Here is a tiny trained network, its code and every weight. The questions are about switching its units off for an input and a target symbol, where a switched-off unit gives its printed mean instead of its output.

import numpy as np


def w(rows, s, z=0):
    codes = np.array(rows[::2]) - 128.0
    scale = np.full(codes.shape[1], s)
    scale[-1] = z or s
    return codes * scale


def f(y):
    return np.maximum(y, 0)


def softmax(a):
    e = np.exp(a - a.max(-1, keepdims=True))
    return e / e.sum(-1, keepdims=True)


def log_softmax(a):
    a = a - a.max(-1, keepdims=True)
    return a - np.log(np.exp(a).sum(-1, keepdims=True))


def net(x, mask):
    ids = ['βγδθξπτψω'.index(c) for c in x.split()]
    T = len(ids)
    res = E[ids] + P[:T]
    r = res
    for j in range(3):
        rows = slice(4 * j, 4 * j + 4)
        q, k, v = (r @ M[0][rows].T for M in (Q, K, V))
        z = softmax(np.where(np.tri(T) > 0, q @ k.T / 4**0.5, -1e9)) @ v
        o = O[0][rows]
        res = res + np.where(mask[j], z, o[:, -1]) @ o[:, :-1]
    y = f(res @ A[0][:, :-1].T + A[0][:, -1])
    res = res + np.where(mask[3:7], y, B[0][:, -1]) @ B[0][:, :-1]
    return log_softmax(res[-1] @ U[:, :-1].T + U[:, -1])


Q, K, V, O, A, B = {}, {}, {}, {}, {}, {}
E = w([
[140,90,140,120,203,81],'β',
[47,117,147,204,144,201],'γ',
[134,141,153,110,178,160],'δ',
[140,91,40,181,142,129],'θ',
[137,188,50,118,173,165],'ξ',
[152,175,219,162,88,71],'π',
[136,159,109,255,158,168],'τ',
[154,52,100,110,89,185],'ψ',
[136,164,167,123,180,176],'ω',
],0.028)
P = w([
[23,200,120,77,14,108],'0',
[42,193,103,114,48,135],'1',
[61,183,98,134,80,148],'2',
[81,167,104,148,102,163],'3',
[100,157,102,151,126,172],'4',
[120,142,107,155,145,182],'5',
[140,129,108,154,165,190],'6',
[160,115,112,155,182,197],'7',
[180,100,122,161,202,203],'8',
[199,86,126,161,218,207],'9',
[218,75,131,158,235,214],'10',
[237,60,142,162,250,220],'11',
],0.011)
Q[0] = w([
[210,108,40,53,78,30],'h0',
[218,247,113,128,137,88],'h0',
[130,26,157,60,76,5],'h0',
[145,126,100,59,108,108],'h0',
[166,184,14,175,213,175],'h1',
[144,137,155,151,88,30],'h1',
[169,194,114,70,80,95],'h1',
[104,92,83,138,98,111],'h1',
[89,139,120,126,123,183],'h2',
[112,43,132,127,119,115],'h2',
[128,100,89,209,168,158],'h2',
[150,128,51,95,100,106],'h2',
],0.017)
K[0] = w([
[34,126,113,125,112,126],'h0',
[130,138,117,109,109,98],'h0',
[3,121,161,132,127,142],'h0',
[71,138,113,129,114,127],'h0',
[115,106,114,119,158,154],'h1',
[96,145,165,115,104,71],'h1',
[104,149,114,126,76,119],'h1',
[140,131,122,113,117,110],'h1',
[122,131,136,111,127,154],'h2',
[123,100,126,125,117,119],'h2',
[162,111,132,137,160,162],'h2',
[143,133,79,116,108,117],'h2',
],0.035)
V[0] = w([
[127,145,163,120,173,155],'h0',
[77,118,77,116,203,85],'h0',
[101,120,149,127,112,51],'h0',
[113,203,111,114,120,106],'h0',
[255,147,114,134,123,104],'h1',
[96,144,176,76,151,101],'h1',
[130,140,92,72,147,138],'h1',
[142,145,90,192,135,112],'h1',
[137,88,92,156,117,95],'h2',
[147,88,103,126,146,153],'h2',
[185,174,129,162,147,136],'h2',
[225,116,141,187,111,171],'h2',
],0.013)
O[0] = w([
[46,61,75,123,107,100,176],'h0',
[115,101,161,253,206,148,141],'h0',
[213,109,95,142,191,183,11],'h0',
[142,8,134,105,116,82,135],'h0',
[202,188,76,191,63,84,97],'h1',
[98,96,113,143,170,115,37],'h1',
[234,93,90,173,185,112,124],'h1',
[150,130,204,140,48,135,199],'h1',
[130,179,210,53,201,156,95],'h2',
[107,142,137,124,138,105,171],'h2',
[48,108,108,124,130,120,194],'h2',
[95,68,156,92,126,168,219],'h2',
],0.0075,0.012)
A[0] = w([
[142,127,84,157,68,255,139],'n0',
[54,88,191,24,107,114,4],'n1',
[102,152,117,169,10,217,142],'n2',
[182,85,161,125,57,141,53],'n3',
],0.0066,0.0046)
B[0] = w([
[199,123,75,87,162,153,205],'n0',
[136,170,125,142,57,145,195],'n1',
[157,129,126,87,144,53,249],'n2',
[9,127,137,107,187,203,146],'n3',
],0.013,0.016)
U = w([
[78,100,135,174,146,218,99],'β',
[47,111,183,155,124,211,119],'γ',
[20,72,162,92,212,108,104],'δ',
[151,115,202,187,101,194,253],'θ',
[122,2,196,178,81,156,163],'ξ',
[115,42,134,100,119,193,93],'π',
[105,82,181,125,75,97,148],'τ',
[50,175,114,116,174,157,46],'ψ',
[71,99,51,186,81,144,134],'ω',
],0.008,0.005)

Each question gives the input, a string of symbols that net reads in full, and the target symbol t.
The units are the heads (4 rows each of Q, K, V and O) and the neurons (one row each of A and B). Each row of codes is followed by its name. A weight is (code - 128) times the scale printed after its matrix; where a second scale follows, it is the last column's (O, A, B and U).
mask holds one flag per unit, heads first, then neurons. A switched-off unit (its flag False) gives its mean, the last column of its rows in O or B, instead of its output. The means were averaged over made-up inputs and are rounded, as every weight is.
A unit's drop is (log p(t) with every unit on - log p(t) with that unit switched off) / (log p(t) with every unit on - log p(t) with every unit switched off).
The circuit of an input: a set's keep is (log p(t) with only the set's units on - log p(t) with every unit switched off) / (log p(t) with every unit on - log p(t) with every unit switched off). Starting from all 7 units, units are removed one at a time, each time the one whose removal leaves the highest keep (on an exact tie, the one counted first), for as long as the keep stays at least 0.8.
units of the circuit, in order: the units of the circuit, biggest drop first
most important unit: the unit with the biggest drop
k most important neurons: the k neurons with the biggest drops, biggest first
heads that matter: for each layer, one digit per head in row order, 1 if its drop is at least 0.15 and else 0, layers parted by /
input θ ω ω γ γ δ, target γ: 3 most important neurons	[n1 n2 n0]
input γ τ τ δ ξ τ π δ ω τ, target ω: units of the circuit, in order	[h1 h2]
input ξ γ γ ξ ξ ω τ ψ ω τ γ, target τ: heads that matter	110
input ω ω δ γ ω ψ π τ, target π: heads that matter	100
input ξ δ γ, target δ: units of the circuit, in order	[h1]
input τ γ θ, target θ: units of the circuit, in order	[h0 h1]
input β β τ ψ δ τ ψ β τ, target β: heads that matter	101
input β π ξ τ θ δ, target θ: heads that matter	110
input τ γ τ ψ ψ δ τ, target δ: units of the circuit, in order	[h2 n1]
input γ ψ τ τ ω δ ω γ, target ω: units of the circuit, in order	[h0 h2]
input γ θ θ θ ξ ω δ γ, target δ: units of the circuit, in order	[n1 h1]
input θ θ γ, target θ: heads that matter	101
input γ ψ θ ω γ γ ξ γ, target ξ: heads that matter	110
input ψ β ω γ τ τ β β π β δ, target β: units of the circuit, in order	[h0 n2]
input γ ψ π γ β τ τ τ ω π γ, target π: units of the circuit, in order	[h0 n0]
input τ π γ γ τ, target γ: most important unit	h1
input ω ω π δ, target π: heads that matter	100
input δ ξ β π β τ δ γ π ψ τ, target ψ: units of the circuit, in order	[h0 n2]
input β ω τ τ γ, target τ: heads that matter	010
input ω ψ ψ π ψ π ω δ τ ψ ω ω, target ω: units of the circuit, in order	[h0 h2 h1]
